Below are the code and all the weights of a small trained network. Each question names an input and a target symbol and asks about switching units off, where a switched-off unit gives its printed mean instead of its output.

import numpy as np


def w(rows, s, z=0):
    codes = np.array(rows[::2]) - 128.0
    scale = np.full(codes.shape[1], s)
    scale[-1] = z or s
    return codes * scale


def norm(h):
    return h / np.sqrt((h * h).mean(-1, keepdims=True) + 1e-5)


def f(y):
    return np.maximum(y, 0)


def softmax(a):
    e = np.exp(a - a.max(-1, keepdims=True))
    return e / e.sum(-1, keepdims=True)


def log_softmax(a):
    a = a - a.max(-1, keepdims=True)
    return a - np.log(np.exp(a).sum(-1, keepdims=True))


def net(x, mask):
    ids = ['βγδηθλξτψ'.index(c) for c in x.split()]
    T = len(ids)
    res = E[ids] + P[:T]
    r = norm(res)
    for j in range(3):
        rows = slice(2 * j, 2 * j + 2)
        q, k, v = (r @ M[0][rows].T for M in (Q, K, V))
        z = softmax(np.where(np.tri(T) > 0, q @ k.T / 2**0.5, -1e9)) @ v
        o = O[0][rows]
        res = res + np.where(mask[j], z, o[:, -1]) @ o[:, :-1]
    y = f(norm(res) @ A[0][:, :-1].T + A[0][:, -1])
    res = res + np.where(mask[3:7], y, B[0][:, -1]) @ B[0][:, :-1]
    return log_softmax(norm(res)[-1] @ U[:, :-1].T + U[:, -1])


Q, K, V, O, A, B = {}, {}, {}, {}, {}, {}
E = w([
[134,134,173,20,196,114],'β',
[114,78,161,14,214,80],'γ',
[64,58,118,89,37,178],'δ',
[151,95,149,38,212,78],'η',
[64,174,29,94,108,143],'θ',
[87,199,140,59,69,191],'λ',
[128,2,105,60,140,137],'ξ',
[125,147,71,84,103,173],'τ',
[123,78,162,165,137,53],'ψ',
],0.017)
P = w([
[80,254,132,106,119,75],'0',
[170,122,210,104,27,103],'1',
[96,141,133,137,34,134],'2',
[137,109,138,111,120,92],'3',
[97,121,104,135,116,152],'4',
[141,92,110,122,170,117],'5',
[99,120,80,155,159,137],'6',
[64,94,118,172,152,145],'7',
],0.011)
Q[0] = w([
[117,92,101,55,155,77],'head 0',
[114,38,144,92,120,66],'head 0',
[30,11,65,127,113,65],'head 1',
[178,124,168,163,44,117],'head 1',
[152,132,158,195,103,124],'head 2',
[125,132,93,120,218,97],'head 2',
],0.011)
K[0] = w([
[29,149,193,201,143,83],'head 0',
[161,187,155,209,97,48],'head 0',
[123,115,176,246,134,83],'head 1',
[172,175,128,128,149,147],'head 1',
[92,44,141,108,96,77],'head 2',
[122,128,52,71,138,172],'head 2',
],0.012)
V[0] = w([
[191,138,180,222,117,106],'head 0',
[40,147,176,77,55,29],'head 0',
[116,234,134,97,147,150],'head 1',
[135,111,41,60,165,255],'head 1',
[123,74,80,214,98,16],'head 2',
[147,127,86,63,123,160],'head 2',
],0.0095)
O[0] = w([
[109,14,29,138,151,142,80],'head 0',
[26,184,79,159,137,197,246],'head 0',
[154,201,224,123,158,150,72],'head 1',
[130,48,253,222,156,30,88],'head 1',
[167,41,98,14,208,165,108],'head 2',
[22,223,170,204,192,127,167],'head 2',
],0.0074,0.014)
A[0] = w([
[112,250,240,53,100,70,141],'neuron 0',
[146,1,136,167,122,65,57],'neuron 1',
[101,206,100,117,110,54,253],'neuron 2',
[167,101,59,157,96,63,5],'neuron 3',
],0.0079,0.0013)
B[0] = w([
[73,247,135,134,95,184,255],'neuron 0',
[109,112,95,172,104,138,155],'neuron 1',
[144,131,95,92,57,189,220],'neuron 2',
[173,91,68,155,183,106,133],'neuron 3',
],0.013,0.0062)
U = w([
[145,119,148,168,171,177,63],'β',
[2,96,105,144,98,115,74],'γ',
[130,111,156,120,124,138,7],'δ',
[154,112,145,140,115,136,95],'η',
[155,135,20,53,113,113,149],'θ',
[75,213,162,72,72,126,210],'λ',
[147,135,113,131,131,162,41],'ξ',
[132,122,149,117,129,123,47],'τ',
[148,150,102,141,106,80,51],'ψ',
],0.0086,0.0021)

Each question gives the input, a string of symbols that net reads in full, and the target symbol t.
The units are the heads (2 rows each of Q, K, V and O) and the neurons (one row each of A and B). Each row of codes is followed by its name. A weight is (code - 128) times the scale printed after its matrix; where a second scale follows, it is the last column's (O, A, B and U).
mask holds one flag per unit, heads first, then neurons. A switched-off unit (its flag False) gives its mean, the last column of its rows in O or B, instead of its output. The means were averaged over made-up inputs and are rounded, as every weight is.
A unit's drop is (log p(t) with every unit on - log p(t) with that unit switched off) / (log p(t) with every unit on - log p(t) with every unit switched off).
The circuit of an input: a set's keep is (log p(t) with only the set's units on - log p(t) with every unit switched off) / (log p(t) with every unit on - log p(t) with every unit switched off). Starting from all 7 units, units are removed one at a time, each time the one whose removal leaves the highest keep (on an exact tie, the one counted first), for as long as the keep stays at least 0.8.
units of the circuit, in order: the units of the circuit, biggest drop first
most important unit: the unit with the biggest drop
heads that matter: for each layer, one digit per head in row order, 1 if its drop is at least 0.15 and else 0, layers parted by /
drop when u is switched off: that unit's drop, to one decimal
input ξ ψ δ γ γ, target θ: units of the circuit, in order -> [head 1; neuron 0]
input θ δ ξ ψ ψ ξ η ψ, target θ: most important unit -> head 1
input ψ ξ ξ ξ β, target γ: units of the circuit, in order -> [head 0; head 1]
input γ β ξ ξ ξ ξ ψ η, target θ: units of the circuit, in order -> [head 1; head 0]
input ψ ψ ψ ξ, target θ: heads that matter -> 011
input ξ ψ δ, target θ: units of the circuit, in order -> [head 2; head 1]
input η ξ ψ γ, target θ: heads that matter -> 010
input θ θ δ ψ ξ η, target θ: heads that matter -> 010
input η ξ ψ ξ ξ δ, target θ: heads that matter -> 011
input ψ η θ, target θ: heads that matter -> 001
input λ ξ θ ψ β, target γ: drop when head 1 is switched off -> 0.2
input δ ψ θ, target θ: drop when neuron 2 is switched off -> 0.0
input δ ξ ψ, target θ: drop when head 2 is switched off -> 0.2
input ψ ξ ξ, target θ: most important unit -> head 2
